Here is a tiny trained network, its code and every weight. The questions are about switching its units off for an input and a target symbol, where a switched-off unit gives its printed mean instead of its output.

import numpy as np


def w(rows, s, z=0):
    codes = np.array(rows[::2]) - 128.0
    scale = np.full(codes.shape[1], s)
    scale[-1] = z or s
    return codes * scale


def f(y):
    return np.maximum(y, 0)


def softmax(a):
    e = np.exp(a - a.max(-1, keepdims=True))
    return e / e.sum(-1, keepdims=True)


def log_softmax(a):
    a = a - a.max(-1, keepdims=True)
    return a - np.log(np.exp(a).sum(-1, keepdims=True))


def net(x, mask):
    ids = ['ΔΘΛΞΦΨΩβγεζηπστ'.index(c) for c in x.split()]
    T = len(ids)
    res = E[ids] + P[:T]
    u = 0
    for l in range(2):
        r = res
        for j in range(2):
            rows = slice(3 * j, 3 * j + 3)
            q, k, v = (r @ M[l][rows].T for M in (Q, K, V))
            z = softmax(np.where(np.tri(T) > 0, q @ k.T / 3**0.5, -1e9)) @ v
            o = O[l][rows]
            res = res + np.where(mask[u + j], z, o[:, -1]) @ o[:, :-1]
        u += 2
        y = f(res @ A[l][:, :-1].T + A[l][:, -1])
        res = res + np.where(mask[u : u + 4], y, B[l][:, -1]) @ B[l][:, :-1]
        u += 4
    return log_softmax(res[-1] @ U[:, :-1].T + U[:, -1])


Q, K, V, O, A, B = {}, {}, {}, {}, {}, {}
E = w([
[171,64,104],'Δ',
[133,175,137],'Θ',
[80,171,167],'Λ',
[161,109,63],'Ξ',
[92,159,115],'Φ',
[153,119,133],'Ψ',
[215,132,68],'Ω',
[139,120,95],'β',
[126,38,137],'γ',
[136,9,78],'ε',
[162,69,48],'ζ',
[87,160,193],'η',
[150,112,76],'π',
[90,99,177],'σ',
[52,87,119],'τ',
],0.012)
P = w([
[126,151,152],'0',
[184,167,55],'1',
[200,184,181],'2',
[5,68,60],'3',
[157,148,251],'4',
[119,224,36],'5',
[237,156,184],'6',
],0.013)
Q[0] = w([
[98,196,45],'L0H1',
[251,13,122],'L0H1',
[254,181,192],'L0H1',
[12,37,198],'L0H2',
[5,163,71],'L0H2',
[115,213,155],'L0H2',
],0.011)
K[0] = w([
[126,165,42],'L0H1',
[253,62,134],'L0H1',
[231,205,228],'L0H1',
[243,164,94],'L0H2',
[85,118,23],'L0H2',
[124,21,150],'L0H2',
],0.011)
V[0] = w([
[217,160,187],'L0H1',
[74,93,192],'L0H1',
[242,78,165],'L0H1',
[169,155,161],'L0H2',
[155,70,114],'L0H2',
[233,10,24],'L0H2',
],0.011)
O[0] = w([
[25,142,177,245],'L0H1',
[158,77,158,7],'L0H1',
[82,190,232,255],'L0H1',
[105,169,154,160],'L0H2',
[177,135,165,110],'L0H2',
[252,155,157,16],'L0H2',
],0.011,0.00084)
A[0] = w([
[199,225,162,16],'L0N1',
[157,114,22,52],'L0N2',
[93,253,181,113],'L0N3',
[84,44,133,2],'L0N4',
],0.0055,0.0035)
B[0] = w([
[2,114,70,171],'L0N1',
[45,145,128,229],'L0N2',
[163,159,164,254],'L0N3',
[77,73,194,143],'L0N4',
],0.0075,0.0082)
Q[1] = w([
[144,136,106],'L1H1',
[134,162,142],'L1H1',
[119,100,134],'L1H1',
[120,152,140],'L1H2',
[144,3,170],'L1H2',
[122,108,170],'L1H2',
],0.0079)
K[1] = w([
[138,132,115],'L1H1',
[128,145,131],'L1H1',
[128,118,135],'L1H1',
[131,97,171],'L1H2',
[104,254,92],'L1H2',
[117,155,175],'L1H2',
],0.0082)
V[1] = w([
[83,173,198],'L1H1',
[129,79,115],'L1H1',
[126,159,54],'L1H1',
[134,26,150],'L1H2',
[124,6,202],'L1H2',
[140,131,180],'L1H2',
],0.014)
O[1] = w([
[101,160,27,254],'L1H1',
[143,65,124,88],'L1H1',
[61,162,212,146],'L1H1',
[176,75,148,111],'L1H2',
[211,10,130,145],'L1H2',
[194,89,101,129],'L1H2',
],0.012,0.006)
A[1] = w([
[114,125,65,16],'L1N1',
[15,115,189,10],'L1N2',
[254,147,64,34],'L1N3',
[158,167,199,235],'L1N4',
],0.0081,0.0011)
B[1] = w([
[54,155,70,188],'L1N1',
[82,2,223,254],'L1N2',
[217,217,80,193],'L1N3',
[197,62,202,177],'L1N4',
],0.0071,0.0087)
U = w([
[128,45,237,120],'Δ',
[48,97,218,58],'Θ',
[97,189,112,20],'Λ',
[230,165,233,99],'Ξ',
[197,123,82,90],'Φ',
[37,53,1,28],'Ψ',
[16,147,96,127],'Ω',
[101,188,205,141],'β',
[170,205,77,113],'γ',
[123,59,52,254],'ε',
[103,206,224,110],'ζ',
[31,62,94,101],'η',
[91,173,179,166],'π',
[98,159,40,205],'σ',
[140,202,240,181],'τ',
],0.0064,0.0093)

Each question gives the input, a string of symbols that net reads in full, and the target symbol t.
The units are the heads (3 rows each of Q, K, V and O) and the neurons (one row each of A and B). Each row of codes is followed by its name. A weight is (code - 128) times the scale printed after its matrix; where a second scale follows, it is the last column's (O, A, B and U).
mask holds one flag per unit, layer by layer, with each layer's heads first. A switched-off unit (its flag False) gives its mean, the last column of its rows in O or B, instead of its output. The means were averaged over made-up inputs and are rounded, as every weight is.
A unit's drop is (log p(t) with every unit on - log p(t) with that unit switched off) / (log p(t) with every unit on - log p(t) with every unit switched off).
The circuit of an input: a set's keep is (log p(t) with only the set's units on - log p(t) with every unit switched off) / (log p(t) with every unit on - log p(t) with every unit switched off). Starting from all 12 units, units are removed one at a time, each time the one whose removal leaves the highest keep (on an exact tie, the one counted first), for as long as the keep stays at least 0.8.
units of the circuit, in order: the units of the circuit, biggest drop first
unit that matters most: the unit with the biggest drop
k most important neurons: the k neurons with the biggest drops, biggest first
which heads matter: for each layer, one digit per head in row order, 1 if its drop is at least 0.15 and else 0, layers parted by /
input η γ Θ σ ε, target Ω: units of the circuit, in order -> L1H1, L0H1, L0H2
input β σ η η, target ε: which heads matter -> 10 / 10
input ζ ζ ε τ σ τ, target Δ: units of the circuit, in order -> L1H1, L0H1
input τ σ π, target Δ: which heads matter -> 11 / 01
input ε π ζ, target Ξ: which heads matter -> 01 / 01
input σ σ ε Ξ Δ, target Ξ: 4 most important neurons -> L0N2, L1N3, L0N3, L1N1
input π Λ σ Φ σ ζ Θ, target ε: units of the circuit, in order -> L1H2, L1H1, L0H1
input ε Λ Ω Δ Ω Ψ, target γ: units of the circuit, in order -> L0H2, L1N3
input Ψ β Δ, target σ: which heads matter -> 10 / 11
input Ξ τ η ζ Δ ζ, target τ: which heads matter -> 11 / 11
input ζ β τ, target τ: which heads matter -> 01 / 10
input Θ π β, target Ω: units of the circuit, in order -> L0H2, L1H2
input Λ Θ β, target η: units of the circuit, in order -> L0H2, L1N2
input ε ε Ξ, target Ξ: unit that matters most -> L0H2
input σ τ Θ Δ γ τ Θ, target Φ: which heads matter -> 10 / 11
input τ Θ π ζ σ ε, target τ: units of the circuit, in order -> L1H1, L1H2, L0H1
input η π Ψ Θ σ, target σ: 2 most important neurons -> L1N2, L0N3
input Φ σ σ Θ Δ, target ε: units of the circuit, in order -> L1H1, L1H2, L0H1
input Λ ε Ψ π, target Ξ: which heads matter -> 11 / 10
input σ Δ β, target ε: which heads matter -> 11 / 11
input σ σ ζ Θ γ Θ Ψ, target Φ: units of the circuit, in order -> L1H2, L1H1, L0H1, L1N3
input σ Δ Θ τ π Ξ, target Δ: units of the circuit, in order -> L1H1, L0H1, L1H2
input η ζ Ψ ζ τ Θ, target τ: units of the circuit, in order -> L1H1, L0H2, L0H1, L1H2
input ε Θ Ξ Δ, target Ω: units of the circuit, in order -> L1H2, L0H1, L1H1
input σ ζ Λ σ σ Ψ, target ε: units of the circuit, in order -> L0H1, L1H2
input Λ Ξ σ ε γ σ, target Ξ: which heads matter -> 11 / 10
input Φ Δ τ σ σ, target Δ: which heads matter -> 10 / 00
input ζ ε π, target τ: units of the circuit, in order -> L0H2, L0H1
